Each row is followed by its class number.
[-113   53 -282  217 -115 -315  161 -108  130 -248  324  -79   29  -41
 -560 -138  125 -179  -16  -15  249  122  -41  309  -24   32   80 -280
  135  211 -114  243  235  -88   60    3  225   65  116  358  304]
2
[-245 -535  -89  104  221 -116   -9 -590 -116  203  -27   -1  -80   -4
 -463 -195  155  185 -111  124  -28 -170 -468  336 -358  -12   -7  115
   86   43 -128  188   60  -35 -395 -220  436    8  132 -216 -237]
8
[  41   34   89 -234 -214  -20  465  317  301  353  111 -438  -57 -183
  131  224   15 -126  216 -149 -532  -64  -51 -131 -293  -42   46 -199
   70 -394  -75 -117  112   48  120  235 -146  149 -115  -79 -118]
4
[-204  123 -168  138 -125 -212  251  -15  183 -158  231 -144   45  -77
 -347 -180  109  -94 -113  -68  100   -8  -61  290   53  -82   79 -229
  111   44 -123   18  320  -84  -55   24  167   54   39  248  270]
5
[-159 -425 -150   86  254  130 -245 -678 -369  135 -178  435  -72  121
 -218 -143  151  474 -177  249  313  -59 -257  121  -98   10 -250  191
  -17  224  -14  181 -212 -111 -403 -347  284 -205  154 -270 -432]
1
[   0 -272  -23   61  229   39 -321 -269 -231  -12  -39  244  -39   71
  -80  -88    6  125  -68  142  141  -11 -117   62    6   11  -31  161
  -52  143   42   75 -184  -36 -159 -200  221 -104  125 -104  -84]
6
[  17   56 -127   84   13 -153 -110   98 -161 -359  113  -25   15  -64
  184 -249   -5 -197 -122   80  273  269   50  174  229 -106  221  -37
  132  210   19    8  -18    1 -113  -11  -74  100  143  129  425]
7
[ 121 -324  193 -128  118  163 -158 -142 -107  372 -146   40  -85   14
  105  237  -18   94  165   33 -186 -114 -110 -243 -293  120 -142  182
 -101  -66   74   42 -229  -12   -2  -52   -5  -55  -53 -221 -397]
8
[-221  -25 -181  -46 -140   -1  358 -204   55  151   32  -32  -15  -29
 -284  -23  193  182   12   25    1   -7  -54  136 -172  -43 -139 -168
  126  -12 -131  153  162  -80 -147  -36   92  -32  -11  -65 -241]
1
[  28  -60  149   12  301   96 -323  -19 -141 -110 -138  161   23   29
  279 -182 -131   53 -210   51   10  -64  -62   -9  205  -73  134  243
  -84   44   26 -140 -183  107 -131  -21   -6   22   58 -141   82]
4
[  95  331 -226 -153 -331  -92  326  557   11 -285  192 -325  -17 -197
  539  -54   74 -323   26   18    5  484  308  -24  162 -142  184 -305
  212   -7   58  -71   54  -75   93  233 -506  153   97  192  484]
9
[ -74   39  179 -164   16  292  100   13  -47  225 -211   55   17   38
  273   54    1  245  -37  -61 -146 -148   31 -191  -34  -77 -136   65
  -14 -132   14 -142  -65   83 -139    3  -47  -72 -116 -314 -358]
7
[ -38  -58  -58   60   42 -155  -25  -19  -60 -164   69  -63   -2  -59
  -90 -135    5  -96  -66   37   95   82  -86  171   32  -23  150  -18
  106  100  -20   79   72   25  -94    0   95   96   77   66  217]
7
[-286 -332  -37   16  234 -233  229 -338  236  252   99 -340  -32 -109
 -402  -68   54   66   40  -25 -436 -368 -584  288 -476  -85  217 -109
   50 -213 -184   68  214   -8 -231   34  360  145   29 -224 -164]
1
[  27 -223  -45   -7   -6   17  -94 -183  -71  159   39  102  -76   31
 -275  165   62    2  181   56   55   16  -31  -19 -184   96 -146   20
  -17   72   18  169  -49 -105   87 -100   91  -78   12   24 -180]
6
[ -51   80  297  -62  231  112  -44  107   94   51 -187   -7   56   10
  299  -45 -155  115 -169 -103 -305 -283  -77  -96  106  -80  134  129
  -87 -158  -22 -203   24  170 -126   81   37   47  -82 -220  -88]
1
[ 182 -105  210   20  233   77 -475  -43  -76   73 -131  262  -26  122
   17  161 -173   35   91   11   58 -152    3 -207   57  172  -73  198
 -219  110   89   29 -241   42  180  -46   -6  -66  -48  -19 -100]
1
[ -67   12 -123  -33 -142  -14  173   23   -4   -1   87  -65  -34  -97
    6  -23   97  -29   64   58   98  127   42   83  -13  -86  -25 -148
   55   10    7   16   36  -90  -21  -27  -39  -22   22   64   37]
5
[ 272 -128   88 -148  -43  -85 -148  254    6   59  130 -179  -75  -83
  205  273 -122 -246  261   -1 -221   88   83 -205 -144   90  128   -3
  -62  -76  126  -11 -175  -93  224  100 -200   53   30   43  129]
6
[-128  119 -142  -54  -56  118  130   48 -143 -110  -60   29   -6  -25
  311 -258   93   87 -172   76  147  212  102   88  193 -170   14  -66
  123   75  -22  -44   -3    8 -232  -35 -116  -28  101 -120   93]
9
[ 243   50 -115   37 -107 -247  -62  322  -10 -302  247 -183  -73 -121
  188   21  -51 -389  121   40   82  309  137   51  113   44  261 -165
   56   67   69   58  -60  -58  201  107 -225  191  114  272  507]
2
[  62  -49   27 -103  -34  194  -88  -79 -160  104  -95  180  -28   47
  130  112   45  109   62   60  110   88  171 -201  -28   60 -217   75
  -19   91   75   56 -197  -70   21  -69 -165 -110  -33  -70 -223]
8
[ 143  -71   66   31  -97    1 -160  -86   37  111   85  151  -13   55
 -378  332   -9  -99  252  -45  101  -58  118 -143 -164  251 -230    3
 -102   72   76  191  -57 -154  324  -36    3 -108  -84  216 -171]
3
[-130   23  -24  -37  -90  -74  313   57  152   57  140 -223    5  -88
 -135  -13   82  -18   -6  -96 -218  -66  -70  109 -148  -62   84 -157
  101 -127  -84  -27  171  -50  -96   78  114   67   -8   20  -14]
0
[ 186 -433  138  -55  114  -91 -297  -93  -83  216  -31  -73 -145   -7
  -16  193  -67  -73  138   50 -169  -77 -167  -87 -276  134   42  124
 -115  -49   84    9 -203  -71   59  -38  -22  -15   72 -143  -56]
2
[ 158   83   -6  127  111   72 -401   71 -209 -284  -54  268  -10   56
  247 -112  -90  -47  -88   81  346  190  176  -36  367   48   19  110
  -52  208  123   15 -173   39   57  -68 -105  -20   83  100  293]
9
[-107  136  -58  105  -10  -44  114  -66  123  -42   64   21   45  -27
 -319  -55   52   43  -53  -76   63  -52  -17  105   52    2  -49  -67
   28   35  -79  110  197   19   -9    8  194   12  -71  166    5]
5
[  36 -267   40   25  253 -138 -206  -29  -54  -57   46 -131  -78  -62
  100 -127  -73 -133  -34   80 -126  -28 -265  127  -82  -38  313   35
  -30   19   -3  -38 -105   35 -119   14   97  126  144 -123  220]
2
[-253  -40  234  104  320   41   62 -255  184  133 -190    0   73   47
 -286 -136  -53  218 -242 -151 -317 -482 -355  160  -95  -26   87  153
  -77 -137 -159  -46  254  225 -225   37  447   57 -102 -180 -233]
2
[-218  683 -118   28 -252  139  521  359  163 -315   49  -32  154  -41
  205 -191   93   40 -272 -190   84  117  376   61  449 -210  -24 -270
  135  -31 -101 -186  353   97  -89  170 -139   50 -137  270  171]
0
[-150  620   16    8 -185   82  448  410  244 -292   32 -176  153  -71
  320 -185  -15  -78 -275 -261 -101   60  275   16  365 -214  124 -242
  103 -113  -95 -250  369  188  -57  255 -135  143 -113  176  261]
2
[ -21  167  122    7   14   22   82  114  198   79   35  -36   36   21
 -173  103  -14  -12   31 -167 -157 -162   24  -43  -14   64  -36  -66
  -37  -97  -56    6  101   47  133  105  107   34 -130   89  -80]
0
[-214  301  325  -69  145  258  288  153  280  173 -269  -77  108   44
  224  -92  -96  207 -233 -215 -438 -406  -47  -83  115 -104   30  119
  -32 -274 -128 -226  263  232 -159  140  133   84 -244 -231 -233]
8
[-103  239  -92   97   -2   21   62  109  -46 -292    4   61   59    6
  124 -262    3   23 -222   -5  218  119  101  133  345 -103   99  -83
  112   64  -34  -51  105   86 -145   13   -9   92   10   52  249]
7
[-188  -73 -161   62   19   39   58 -290 -108    9   23  141  -12   39
 -264 -113  165  175  -81   51  172   23  -50  158  -58  -34 -107  -36
   61  114  -78  110   28 -107 -168 -122  150  -72   47   -4 -151]
0
[ -75 -185  -55  128   80    9 -131 -337 -114   90   -2  236  -24   72
 -453   -1  101  153   -2   11  204  -63  -91  106  -93  104 -197   94
  -29  150  -18  189  -24  -59  -57 -165  280 -109  -11   54 -232]
0
[ 135 -178    7    9   39   53 -298  -78 -217   24  -46  234  -93   26
   62   63   11    4   84  159  250  125   70  -77   40   76 -111  107
  -77  160  110   77 -239 -116   47 -159  -46 -108   50   35  -33]
5
[ -52  -59 -113  301  211 -339 -238 -116   47 -421  251  -10   48  -37
 -373 -270  -79 -240 -175   16  192  -31 -178  390  150    5  323  -15
   25  147  -48   94  167  -13  -41   -9  266  156  143  291  530]
3
[  27  496   25 -127 -258  315  162  367  -37 -182  -55  161   87   23
  508  -28   -1   43 -106  -85  201  237  520 -231  393  -98 -172 -112
   41   -7   82 -208  -44   13   28   74 -339  -92 -104   69   33]
3
[ 294  -39  -37 -132 -169   84 -184  134 -175   18   87  115  -68   13
  170  291  -31 -103  266   61  143  261  300 -290   -5  131 -172   -9
  -49  118  171   58 -289 -145  240  -45 -262 -116   32  122  -28]
6
[-210 -269  -56  141  232 -287   58 -226  162  -15  169 -279   -4  -92
 -349 -184   30 -145  -89    9 -213 -217 -451  359 -258  -73  318  -34
   52  -45 -130   90  214  -16 -188   18  357  209   98    0  161]
8
[  60   -5 -169  -24 -113  -98  -19  214 -106 -217  150 -109  -34 -101
  344 -188   23 -185  -88  103  136  322  124   78  162 -132  175 -106
   79   67   31 -126  -92 -102  -77   -2 -216   54  167   85  406]
4
[-175 -362 -174  229  164 -371  -79 -392  -14 -128  219  -94  -23  -68
 -618 -250   72 -118 -114   66   79  -68 -385  496 -207    3  216  -18
  108  121 -122  219  179  -77 -222 -117  419   82  196  108  218]
3
[ -60  356 -110 -168 -308  167  407  389  -44 -147  -19 -105    8  -86
  627 -153  103    6 -149  -10   72  352  371  -67  270 -229   27 -238
  156  -48    0 -193   26    7 -160   91 -358   20   19  -36  128]
2
[ -95  158   31    0   75 -110  121  142  184 -196  143 -206   78 -100
   29 -137  -80 -168  -91  -91 -187  -74  -63  165   50 -102  295  -85
   44  -88  -58  -63  182   42  -35  171   11  166  -19   64  271]
3
[-239  575  -82  138 -206  -42  365  280  244 -357  108 -132  171  -22
   14 -260   12 -102 -283 -205   77   12  206  164  386 -162  134 -256
  122  -15 -106 -190  443   74  -35  196  -25  119  -95  267  386]
7
[-157 -270 -240   43  -34  -10   37 -355 -199   92   23  137  -94  -12
 -228 -118  227  151  -15  203  301  133 -111  209 -116  -64 -168  -52
   81  145  -31  168  -54 -181 -215 -260  162 -127  118  -51 -167]
5
[ 115 -125   64 -186 -121  191   49   -4  -50  383  -93   56  -84    8
   -1  352   22   88  275   -4 -120  -13  112 -276 -235  116 -291   53
  -60  -88   75   58 -141  -68  138  -18 -105 -133 -115 -103 -422]
6
[ 393  167 -224   45 -260 -103 -291  334 -194 -331  282  175  -55  -10
  118  202  -35 -389  270   97  453  551  494 -199  283  161  -78 -144
   -4  324  163  207 -243 -198  436  -30 -389    3   81  459  414]
6
[ -67  208   94 -109  164  363   -4  268 -121  -88 -251   65   23   -5
  794 -205 -102  183 -249   15  -69   33  123 -111  391 -291  124  108
  -28 -157   56 -386  -95  184 -270   55 -198   15  -25 -315   33]
6
[ -48 -498  -36  -35  170   -6 -162 -342 -159  276  -61   41 -137   12
 -191   21   61  132   64  142  -76  -83 -277   78 -295   10  -63  131
  -22  -11   -8   86 -128 -111 -179 -194  190  -92   98 -255 -247]
6
[ -99  419  -22 -248 -501  283  641  274  248  239    9 -110    2   39
   95  221  170  150  145 -229 -127  101  392 -221  -48  -41 -363 -310
  101 -266  -45  -98  205  -73  143  144 -323  -48 -268  105 -378]
0
[-238 -241 -262  174 -106   41  191 -478   -4  288   34  264  -29   82
 -886   57  277  334  141   33  243 -110 -103  142 -323  151 -387  -73
   -1  123  -95  373   71 -124  -37 -257  453 -192  -84  -29 -479]
0
[ 250   56   45  -64 -100   11 -127  203   37   72   84   19  -51  -21
   37  295  -57 -130  257  -39   20   59  174 -234  -15  156 -105  -32
 -110  -10  119   59 -151  -65  312   52 -162  -15  -88  163   -1]
5
[-207    6 -139  133   -1    4   42 -148  -45 -114   30   39   42   15
  -72 -242   98   64 -215   11  178   26  -25  181  106 -100   -9  -65
   55  109  -52  -38  105  -57 -199  -96   77  -24   61   23   97]
8
[ -35 -122  185  -74  206  253 -156 -112  -83  264 -282  134  -39   87
  181   -9  -59  257  -56    5 -115 -177 -118 -142  -28   -1 -122  174
  -90  -60   17  -86 -120  124 -139  -56   67 -117  -27 -319 -291]
9
[-279   -1  -97  212  160   94  -68 -398 -105  -84  -89  280   81   96
 -319 -280  101  260 -307   -5  261  -90  -92  192  140  -52 -154   71
   16  190  -84  105  120   40 -289 -177  320  -85   13    1 -149]
8
[-156  432   59 -238 -152  356  563  471   77   -6 -131 -195   73 -115
  899 -201   23  119 -226  -66 -262  158  269 -117  310 -354  161 -170
  185 -273  -83 -380  136  108 -264  178 -374   68  -89 -284   32]
6
[ -28 -212   36  -57  128  271 -186 -264 -202  286 -272  284  -83  106
   33    7   52  325  -16  109  104  -52  -56 -107  -71   34 -282  171
  -69   32   46   65 -214   22 -153 -174   74 -201   11 -310 -398]
9
[-107   89   -9  151  228   46 -252 -113 -212 -271 -162  297   43   68
  159 -317  -30  123 -357   70  294   51   33  137  395  -99   44  155
   13  202   -9  -34  -19  102 -257 -104   84  -17   77  -27  125]
1
[  89  -40  323 -220  226  229  -37  231  -17  206 -232 -101  -53  -48
  554   97 -132   75  -18  -30 -440 -163  -51 -219  -25  -65  165  192
  -75 -253   40 -234 -180  110  -92  110 -137   72  -87 -343 -179]
0
[ 265  126  543 -207  300  270 -336  455  -53  100 -330  -49   -5    5
  833  146 -350  -45  -29 -124 -413 -199   82 -447  217  -30  229  362
 -197 -229  141 -367 -248  294   76  216 -294  152 -188 -305  -22]
7
[  72   68   84   31   96    2 -154  189    1 -140   26    6   11  -10
  207  -22 -101 -181  -78    3   -9   23   68   -8  200  -42  168   49
  -52    7   52 -111  -14   14   48   51  -33   73   22   80  224]
6
[  -7 -150 -154  -60 -189  181   37 -272 -183  254  -25  254  -78   52
 -250  227  166  194  204   73  220  135  139 -130 -169   97 -443  -29
    9  106   61  192 -112 -153   32 -185    4 -234  -38    4 -445]
6
[ -20   39  103  117  129  101 -267 -200  -64  -36  -75  316   56  114
 -239    8  -69  106  -75  -54  173 -142   37  -19  115  111 -164  140
 -115  122   29   74  -35   19   22  -95  177 -113  -59   92 -151]
3
[ 134  -58   14  -36   26    6 -138  118 -134  -18    9   39  -61  -31
  170   31  -15  -96   51   49   46  145   80  -55   45   33   25   56
  -21   61   76   16 -179  -57    7  -21  -81    6   18   28   40]
0
[  -3 -154   65  -24  136 -105  -52  -32  107   50  101 -162   -8  -38
 -136   69  -80  -83   52  -43 -270 -150 -190   41 -178    5  176   19
  -37  -80  -11    0   55    4    9   65  142   77   32  -18   47]
6
[-170 -460  130  126  506 -124 -245 -262  -95   38 -124 -104  -45  -11
   46 -405  -39   -7 -303  114 -208 -276 -550  355  -48  -86  418  283
  -34    1 -141  -76  -12  116 -517 -132  395  153  156 -352  113]
8
[  78  -56 -124  148  -88 -217 -127  -67   24 -152  208    7  -21  -13
 -373   46   37 -229   87   14  203  122   24  135  -35  131  -14 -108
   28  172   37  221   71 -105  194  -30   57   14   97  309  250]
9
[-263   25 -234  -13 -147  -61  368 -161   62  -32  188 -140   16  -85
 -233 -138  177   20  -30    0    9   64  -74  257 -147 -129   23 -241
  176  -48 -108   71  209 -112 -177   21   76   33   55   29  -26]
3
[-229  131 -212  119 -297  201  235 -265   -3  131  -76  387   27  134
 -524   18  236  344    6  -16  380   -3  224   20   16   97 -490 -113
   29  170  -55  209  131 -134    0 -195  185 -231 -128   61 -376]
1
[-373  -72 -306  162  -17  103  138 -482 -168   21  -30  278   41   52
 -411 -323  244  342 -187   82  394   48 -110  269   -7 -104 -276  -86
  122  199 -116  188  150  -36 -335 -225  344 -185  108 -100 -208]
9
[  55 -358  154   10  320  210 -424 -300 -314  182 -268  345  -78  113
   36   16  -60  263    0  155  117 -140 -182  -75  -33   93 -115  326
 -109   88   85   76 -311   46 -128 -212  135  -90   -1 -333 -323]
7
[-201  198 -144   67  -22   38  174   14   -5 -168   40   53   50  -28
   28 -309   87  102 -235    9  214  115   46  181  260 -182   13 -138
  109   82  -89  -40  146   22 -214  -42   90   -6   37   47  139]
5
[  68 -286  260  192  393 -212 -515 -289   38   10    4   55   29   73
 -505   98 -206  -95   39  -87 -122 -406 -367   81 -169  206  133  269
 -179   79   25  145    4   85  128  -13  376   75  -22   59   10]
7
[ 192 -519   -1   94  162 -184 -479 -393 -102  228   62  143 -138   74
 -628  252   -1  -56  294  101  109  -91 -241   -4 -386  324 -171  154
 -117  189   64  388 -202 -126  217 -168  255 -101  103   48 -139]
9
[-264   11   86 -102  165  248  231 -109    4  135 -230  -37    3    1
  315 -211   41  284 -248  -14 -232 -163 -171   64  -11 -229   82   39
   34 -197 -105 -192   70  114 -373   23   56   45  -24 -394 -257]
2
[ -93  -68  130  -46   39  200   43 -160  -52  226 -165  133    7   79
  -26   48   42  203  -12   15    8 -139  -69  -57  -81   12 -171   75
    5  -17  -12    0  -17   36  -64  -70  106  -82  -77 -186 -347]
7
[ 144  195   78  -80   52  -89   -1  497   21 -254   46 -301  -36 -168
  704 -118 -146 -307  -57    3 -216  170   65   -6  265 -146  399  -62
   67 -147   46 -223    6  118  -13  220 -321  242   83   -2  526]
9
[ 269   32  106   24  -16  110 -470   40 -240 -112  -99  461   -8  153
   74  145  -85   50    8   64  402  142  360 -265  276  211 -251  182
 -133  293  170   91 -296  -54  189 -119 -132 -192   13  153  -19]
1
[ -13   93  -60  -22   50   53   -2  203  -78 -151   -7  -31   -9  -92
  404 -222   -2  -25 -124   77  108  187   65   34  244 -178  176  -50
   37   35   18 -119  -86   19 -152   -6  -91   22   71  -61  234]
5
[ -59 -269  133 -162  247  430 -149 -281 -238  429 -367  249  -78  139
  217  110   55  471  -25   56 -101 -162 -141 -251 -178    0 -278  226
 -115  -68    7  -66 -299    9 -223 -211   79 -196  -42 -491 -658]
0
[-175 -165  114  -38  265  164    7 -223  -60  134 -237   47  -28   27
  121 -160    6  253 -208   32 -145 -201 -236   75  -63 -101   76  132
  -19  -82  -81  -91  -20  101 -306  -48  156    4   25 -352 -216]
2
